Below is a small trained network, with its code and all its weights. Each question gives an input and a class and asks what happens when units are switched off, that is, made to give their printed mean instead of their output.

import numpy as np


def w(rows, s, z=0):
    codes = np.array(rows[::2]) - 128.0
    scale = np.full(codes.shape[1], s)
    scale[-1] = z or s
    return codes * scale


def f(y):
    return np.maximum(y, 0)


def log_softmax(a):
    a = a - a.max(-1, keepdims=True)
    return a - np.log(np.exp(a).sum(-1, keepdims=True))


def net(x, mask):
    res = np.array(x, float).reshape(1, 7) / 4 @ E
    y = f(res @ A[0][:, :-1].T + A[0][:, -1])
    res = res + np.where(mask, y, B[0][:, -1]) @ B[0][:, :-1]
    return log_softmax(res[-1] @ U[:, :-1].T + U[:, -1])


A, B = {}, {}
E = w([
[104,134,17,202,174,163,230,72,138,111],'x0',
[118,114,125,103,104,100,140,108,132,114],'x1',
[88,141,163,100,130,212,139,44,17,196],'x2',
[247,170,81,56,151,23,173,132,121,191],'x3',
[123,130,117,126,123,115,122,130,123,123],'x4',
[129,143,116,134,121,124,118,131,120,117],'x5',
[137,115,148,131,125,138,139,106,141,138],'x6',
],0.014)
A[0] = w([
[122,78,139,166,143,134,96,171,229,57,210],'N0',
[224,173,118,105,149,81,140,140,205,148,160],'N1',
[47,140,214,107,67,116,11,127,90,179,218],'N2',
[127,170,104,143,190,82,161,136,172,126,103],'N3',
[207,122,127,85,95,122,96,132,86,171,199],'N4',
[20,94,84,154,103,187,127,82,24,158,149],'N5',
[86,165,11,163,194,154,255,58,177,97,179],'N6',
[187,170,118,116,97,107,168,83,10,243,27],'N7',
[91,58,155,245,53,140,111,181,203,59,211],'N8',
[139,131,117,147,105,111,122,170,229,104,254],'N9',
[188,80,171,66,113,130,44,170,159,127,251],'N10',
[180,173,136,91,156,123,145,74,55,154,59],'N11',
[191,163,111,165,123,84,144,151,174,163,151],'N12',
[89,140,210,92,183,146,99,109,99,141,208],'N13',
],0.01,0.0064)
B[0] = w([
[34,127,138,42,159,17,182,204,53,181,211],'N0',
[223,108,124,112,128,88,133,195,149,158,219],'N1',
[105,157,167,102,6,168,32,80,161,137,252],'N2',
[155,129,107,96,125,125,166,142,195,176,172],'N3',
[104,182,148,47,67,75,165,165,124,105,203],'N4',
[137,105,167,254,180,253,167,68,138,80,239],'N5',
[134,93,38,144,236,115,196,104,125,171,252],'N6',
[9,156,132,58,191,83,128,157,43,166,212],'N7',
[15,139,99,102,172,124,136,180,74,160,236],'N8',
[157,133,74,53,105,90,151,190,92,153,208],'N9',
[160,178,225,81,49,88,41,168,65,102,230],'N10',
[41,167,124,91,119,144,159,211,68,159,183],'N11',
[169,77,107,88,138,46,110,132,149,120,189],'N12',
[71,141,200,101,112,169,66,112,174,127,204],'N13',
],0.0096,0.022)
U = w([
[66,141,145,102,102,100,87,158,105,133,253],'0',
[76,113,82,128,174,125,176,133,105,172,160],'1',
[253,131,144,107,69,93,106,173,155,121,74],'2',
[249,102,68,123,170,88,145,129,200,159,63],'3',
[98,123,145,142,64,182,45,53,180,123,88],'4',
[118,94,141,220,160,183,167,54,140,76,85],'5',
],0.013,0.0032)

Each question gives the input, the list of numbers given to net, and the class t.
The units are the neurons (one row each of A and B). Each row of codes is followed by its name. A weight is (code - 128) times the scale printed after its matrix; where a second scale follows, it is the last column's (A, B and U).
mask holds one flag per neuron, in row order. A switched-off neuron (its flag False) gives its mean, the last column of its row in B, instead of its output. The means were averaged over made-up inputs and are rounded, as every weight is.
A unit's drop is (log p(t) with every unit on - log p(t) with that unit switched off) / (log p(t) with every unit on - log p(t) with every unit switched off).
The circuit of an input: a set's keep is (log p(t) with only the set's units on - log p(t) with every unit switched off) / (log p(t) with every unit on - log p(t) with every unit switched off). Starting from the 12 units with the biggest drops (on a tie, the unit counted first), units are removed one at a time, each time the one whose removal leaves the highest keep (on an exact tie, the one counted first), for as long as the keep stays at least 0.8.
units of the circuit, in order: the units of the circuit, biggest drop first
unit that matters most: the unit with the biggest drop
k most important neurons: the k neurons with the biggest drops, biggest first
drop of u: that unit's drop, to one decimal
input [5,1,3,-6,6,-8,3], class 5: units of the circuit, in order	(N5)
input [-3,5,5,0,8,2,1], class 4: units of the circuit, in order	(N0 N2 N8)
input [2,0,0,3,-3,-1,-6], class 3: 2 most important neurons	(N8 N0)
input [2,-6,8,0,4,-2,1], class 5: 2 most important neurons	(N5 N0)
input [-6,-1,1,-3,-7,-5,-2], class 4: 2 most important neurons	(N2 N7)
input [1,-1,-8,-7,7,-6,-6], class 1: 2 most important neurons	(N2 N8)
input [-1,-2,-8,1,8,2,3], class 2: 2 most important neurons	(N1 N7)
input [4,-4,-7,0,6,7,-8], class 1: 2 most important neurons	(N0 N8)
input [-6,3,8,0,-2,-8,-6], class 4: 2 most important neurons	(N2 N0)
input [1,3,5,-8,0,-8,1], class 5: 2 most important neurons	(N5 N10)
input [-1,-8,-2,8,3,-3,-4], class 2: drop of N0	0.0
input [1,3,0,-4,3,-8,7], class 1: drop of N10	0.4
input [-8,-4,-1,7,-8,3,-6], class 2: drop of N1	0.1
input [3,-1,-1,0,4,6,3], class 1: drop of N1	0.4
input [-4,0,-8,1,-8,5,2], class 2: unit that matters most	N1
